Below are the code and all the weights of a small trained network. Each question names an input and a class and asks about switching units off, where a switched-off unit gives its printed mean instead of its output.

import numpy as np


def w(rows, s, z=0):
    codes = np.array(rows[::2]) - 128.0
    scale = np.full(codes.shape[1], s)
    scale[-1] = z or s
    return codes * scale


def norm(h):
    return h / np.sqrt((h * h).mean(-1, keepdims=True) + 1e-5)


def f(y):
    return y / 2 * (1 + np.tanh(0.7978845608 * (y + 0.044715 * y**3)))


def log_softmax(a):
    a = a - a.max(-1, keepdims=True)
    return a - np.log(np.exp(a).sum(-1, keepdims=True))


def net(x, mask):
    res = np.array(x, float).reshape(1, 3) / 4 @ E
    u = 0
    for l in range(2):
        y = f(norm(res) @ A[l][:, :-1].T + A[l][:, -1])
        res = res + np.where(mask[u : u + 5], y, B[l][:, -1]) @ B[l][:, :-1]
        u += 5
    return log_softmax(norm(res)[-1] @ U[:, :-1].T + U[:, -1])


A, B = {}, {}
E = w([
[169,60,165,151,55,200,111,198],'x0',
[130,76,130,89,251,144,23,36],'x1',
[107,127,116,234,71,2,176,38],'x2',
],0.0087)
A[0] = w([
[121,101,173,90,140,171,120,105,211],'L0N0',
[74,1,122,162,225,215,173,109,3],'L0N1',
[94,98,88,85,210,91,128,73,214],'L0N2',
[108,119,181,50,91,109,85,119,20],'L0N3',
[134,192,173,56,146,114,155,174,29],'L0N4',
],0.0081,0.0021)
B[0] = w([
[62,105,148,90,141,118,135,157,175],'L0N0',
[132,130,43,177,43,74,192,144,173],'L0N1',
[128,157,192,213,71,180,41,61,253],'L0N2',
[48,115,169,195,73,135,193,254,122],'L0N3',
[204,102,135,70,86,73,162,134,164],'L0N4',
],0.0082,0.0059)
A[1] = w([
[181,205,88,131,117,106,206,154,81],'L1N0',
[147,76,104,54,95,250,165,155,203],'L1N1',
[104,113,148,70,31,210,164,161,104],'L1N2',
[56,146,90,112,121,109,166,80,253],'L1N3',
[144,99,90,123,79,136,155,119,126],'L1N4',
],0.011,0.0031)
B[1] = w([
[166,202,82,132,157,58,102,209,203],'L1N0',
[105,139,125,155,89,157,92,76,254],'L1N1',
[45,108,205,117,157,162,91,84,248],'L1N2',
[39,147,138,122,154,246,101,158,184],'L1N3',
[197,107,44,74,218,90,187,94,163],'L1N4',
],0.012,0.0088)
U = w([
[244,17,104,95,159,91,159,122,7],'0',
[70,140,222,82,101,171,37,17,240],'1',
[158,209,91,112,161,75,98,251,122],'2',
],0.011,0.0022)

Each question gives the input, the list of numbers given to net, and the class t.
The units are the neurons (one row each of A and B). Each row of codes is followed by its name. A weight is (code - 128) times the scale printed after its matrix; where a second scale follows, it is the last column's (A, B and U).
mask holds one flag per neuron, layer by layer. A switched-off neuron (its flag False) gives its mean, the last column of its row in B, instead of its output. The means were averaged over made-up inputs and are rounded, as every weight is.
A unit's drop is (log p(t) with every unit on - log p(t) with that unit switched off) / (log p(t) with every unit on - log p(t) with every unit switched off).
The circuit of an input: a set's keep is (log p(t) with only the set's units on - log p(t) with every unit switched off) / (log p(t) with every unit on - log p(t) with every unit switched off). Starting from all 10 units, units are removed one at a time, each time the one whose removal leaves the highest keep (on an exact tie, the one counted first), for as long as the keep stays at least 0.8.
circuit, biggest first: the units of the circuit, biggest drop first
unit that matters most: the unit with the biggest drop
top k neurons: the k neurons with the biggest drops, biggest first
top k neurons in layer l: the k neurons of layer l with the biggest drops, biggest first
drop when u is switched off: that unit's drop, to one decimal
input [1,-6,1], class 2: unit that matters most : L1N0
input [8,7,2], class 0: top 2 neurons in layer 0 : L0N1; L0N2
input [-8,-4,5], class 2: top 2 neurons : L1N2; L1N0
input [7,6,1], class 0: circuit, biggest first : L0N1; L1N4; L0N2
input [7,1,4], class 0: top 2 neurons : L1N4; L0N2
input [7,7,2], class 0: top 2 neurons : L0N1; L1N2
input [5,-7,2], class 2: circuit, biggest first : L1N0; L0N2
input [7,-7,7], class 2: circuit, biggest first : L1N0; L0N2
input [8,-1,5], class 0: circuit, biggest first : L1N4; L0N2
input [4,-7,2], class 2: top 3 neurons : L1N0; L0N2; L1N4
input [-1,-5,-3], class 2: top 4 neurons : L1N0; L0N2; L0N4; L0N0
input [-6,-4,5], class 2: drop when L1N0 is switched off : 0.2
input [3,0,4], class 0: drop when L1N2 is switched off : 0.2
input [5,0,8], class 0: drop when L1N1 is switched off : 0.1
input [3,-1,8], class 0: drop when L1N2 is switched off : 0.7
input [-3,-4,-2], class 2: top neuron in layer 1 : L1N0
